Below are the code and all the weights of a small trained network. Each question names an input and a class and asks about switching units off, where a switched-off unit gives its printed mean instead of its output.

import numpy as np


def w(rows, s, z=0):
    codes = np.array(rows[::2]) - 128.0
    scale = np.full(codes.shape[1], s)
    scale[-1] = z or s
    return codes * scale


def norm(h):
    return h / np.sqrt((h * h).mean(-1, keepdims=True) + 1e-5)


def f(y):
    return y / 2 * (1 + np.tanh(0.7978845608 * (y + 0.044715 * y**3)))


def log_softmax(a):
    a = a - a.max(-1, keepdims=True)
    return a - np.log(np.exp(a).sum(-1, keepdims=True))


def net(x, mask):
    res = np.array(x, float).reshape(1, 6) / 4 @ E
    u = 0
    for l in range(3):
        y = f(norm(res) @ A[l][:, :-1].T + A[l][:, -1])
        res = res + np.where(mask[u : u + 4], y, B[l][:, -1]) @ B[l][:, :-1]
        u += 4
    return log_softmax(norm(res)[-1] @ U[:, :-1].T + U[:, -1])


A, B = {}, {}
E = w([
[127,159,106,147,159,115,129,89,132],'x0',
[169,208,85,166,4,145,149,129,185],'x1',
[146,131,76,8,169,25,80,230,162],'x2',
[191,161,224,2,165,117,244,130,63],'x3',
[124,118,158,113,107,129,111,129,135],'x4',
[147,142,108,140,144,138,96,123,113],'x5',
],0.009)
A[0] = w([
[121,141,26,81,67,66,87,85,138,132],'L0N1',
[166,137,253,233,176,134,194,166,212,228],'L0N2',
[129,135,172,128,220,155,61,237,236,142],'L0N3',
[201,193,205,170,120,155,229,112,72,2],'L0N4',
],0.0057,0.0028)
B[0] = w([
[75,112,83,115,104,112,168,206,136,242],'L0N1',
[140,123,19,184,110,124,70,127,78,252],'L0N2',
[8,187,25,89,167,95,63,118,69,254],'L0N3',
[91,129,159,2,89,122,83,121,65,254],'L0N4',
],0.0084,0.0026)
A[1] = w([
[170,191,148,132,94,162,144,157,117,215],'L1N1',
[254,148,121,46,171,70,134,173,168,3],'L1N2',
[88,94,141,88,159,105,172,142,134,188],'L1N3',
[91,137,200,67,145,180,182,101,83,119],'L1N4',
],0.0083,0.0027)
B[1] = w([
[92,131,93,127,47,74,115,41,137,197],'L1N1',
[39,132,249,123,121,178,140,147,155,223],'L1N2',
[110,172,82,164,166,111,87,144,90,207],'L1N3',
[202,130,90,121,167,165,55,135,138,253],'L1N4',
],0.015,0.0041)
A[2] = w([
[117,205,174,53,135,154,122,158,143,79],'L2N1',
[220,32,113,152,197,181,132,86,47,86],'L2N2',
[121,44,124,210,196,168,59,108,54,51],'L2N3',
[83,2,93,189,193,78,97,120,84,3],'L2N4',
],0.0081,0.003)
B[2] = w([
[143,100,140,228,130,127,223,87,132,177],'L2N1',
[222,155,113,120,100,123,158,195,250,221],'L2N2',
[98,102,209,128,142,112,222,158,134,254],'L2N3',
[123,124,153,41,74,90,161,1,144,216],'L2N4',
],0.013,0.0066)
U = w([
[85,120,185,132,101,129,218,117,174,240],'0',
[99,110,72,215,75,176,109,112,135,54],'1',
[91,95,74,74,180,66,101,113,101,223],'2',
[115,169,57,138,94,99,108,238,173,9],'3',
[208,132,132,104,163,152,148,173,171,167],'4',
[187,167,103,96,69,132,107,81,64,4],'5',
[101,120,173,122,250,154,132,172,74,75],'6',
],0.018,0.0024)

Each question gives the input, the list of numbers given to net, and the class t.
The units are the neurons (one row each of A and B). Each row of codes is followed by its name. A weight is (code - 128) times the scale printed after its matrix; where a second scale follows, it is the last column's (A, B and U).
mask holds one flag per neuron, layer by layer. A switched-off neuron (its flag False) gives its mean, the last column of its row in B, instead of its output. The means were averaged over made-up inputs and are rounded, as every weight is.
A unit's drop is (log p(t) with every unit on - log p(t) with that unit switched off) / (log p(t) with every unit on - log p(t) with every unit switched off).
The circuit of an input: a set's keep is (log p(t) with only the set's units on - log p(t) with every unit switched off) / (log p(t) with every unit on - log p(t) with every unit switched off). Starting from all 12 units, units are removed one at a time, each time the one whose removal leaves the highest keep (on an exact tie, the one counted first), for as long as the keep stays at least 0.8.
units of the circuit, in order: the units of the circuit, biggest drop first
k most important neurons: the k neurons with the biggest drops, biggest first
top k neurons in layer l: the k neurons of layer l with the biggest drops, biggest first
drop of u: that unit's drop, to one decimal
input [-6,-1,-6,-4,-6,5], class 0: units of the circuit, in order => (L2N3)
input [1,-6,-2,6,-7,0], class 4: units of the circuit, in order => (L2N2; L1N4)
input [-4,0,0,-5,1,3], class 0: 3 most important neurons => (L1N1; L2N4; L0N4)
input [-4,-4,5,1,-6,-1], class 6: 3 most important neurons => (L1N2; L1N1; L0N2)
input [-8,0,0,6,4,4], class 4: top 2 neurons in layer 0 => (L0N4; L0N1)
input [-6,1,-2,2,-3,-5], class 5: 3 most important neurons => (L1N1; L0N2; L2N3)
input [5,-4,1,2,4,-3], class 6: 3 most important neurons => (L1N3; L1N2; L2N3)
input [-4,3,0,2,-8,3], class 5: top 2 neurons in layer 1 => (L1N1; L1N4)
input [7,-1,5,8,-1,8], class 6: 2 most important neurons => (L1N2; L2N4)
input [-3,-1,4,8,-6,8], class 6: top 3 neurons in layer 2 => (L2N4; L2N2; L2N3)
input [7,-8,6,2,0,-6], class 6: 2 most important neurons => (L1N2; L1N1)
input [-2,-3,-1,4,-3,-8], class 4: 2 most important neurons => (L2N2; L1N4)
input [0,0,3,0,-1,-3], class 2: 2 most important neurons => (L0N3; L2N2)
input [0,5,-5,1,-3,3], class 5: top neuron in layer 0 => (L0N4)
input [-1,8,7,2,7,5], class 0: 2 most important neurons => (L1N2; L2N1)
input [8,-3,0,5,-7,-2], class 4: 3 most important neurons => (L1N4; L2N2; L0N1)
input [-4,-5,-2,0,-7,6], class 0: 2 most important neurons => (L2N3; L0N4)
input [0,-1,1,5,-4,5], class 6: 2 most important neurons => (L1N2; L1N4)
input [1,-4,5,1,1,-5], class 6: top 2 neurons in layer 1 => (L1N2; L1N1)
input [-2,5,8,5,0,1], class 0: units of the circuit, in order => (L1N2)
input [-6,6,0,-2,-5,-1], class 1: top 2 neurons in layer 1 => (L1N1; L1N3)
input [5,3,-3,4,-2,1], class 5: drop of L1N1 => 0.1
input [-7,-2,4,3,5,-8], class 6: drop of L1N2 => 0.0
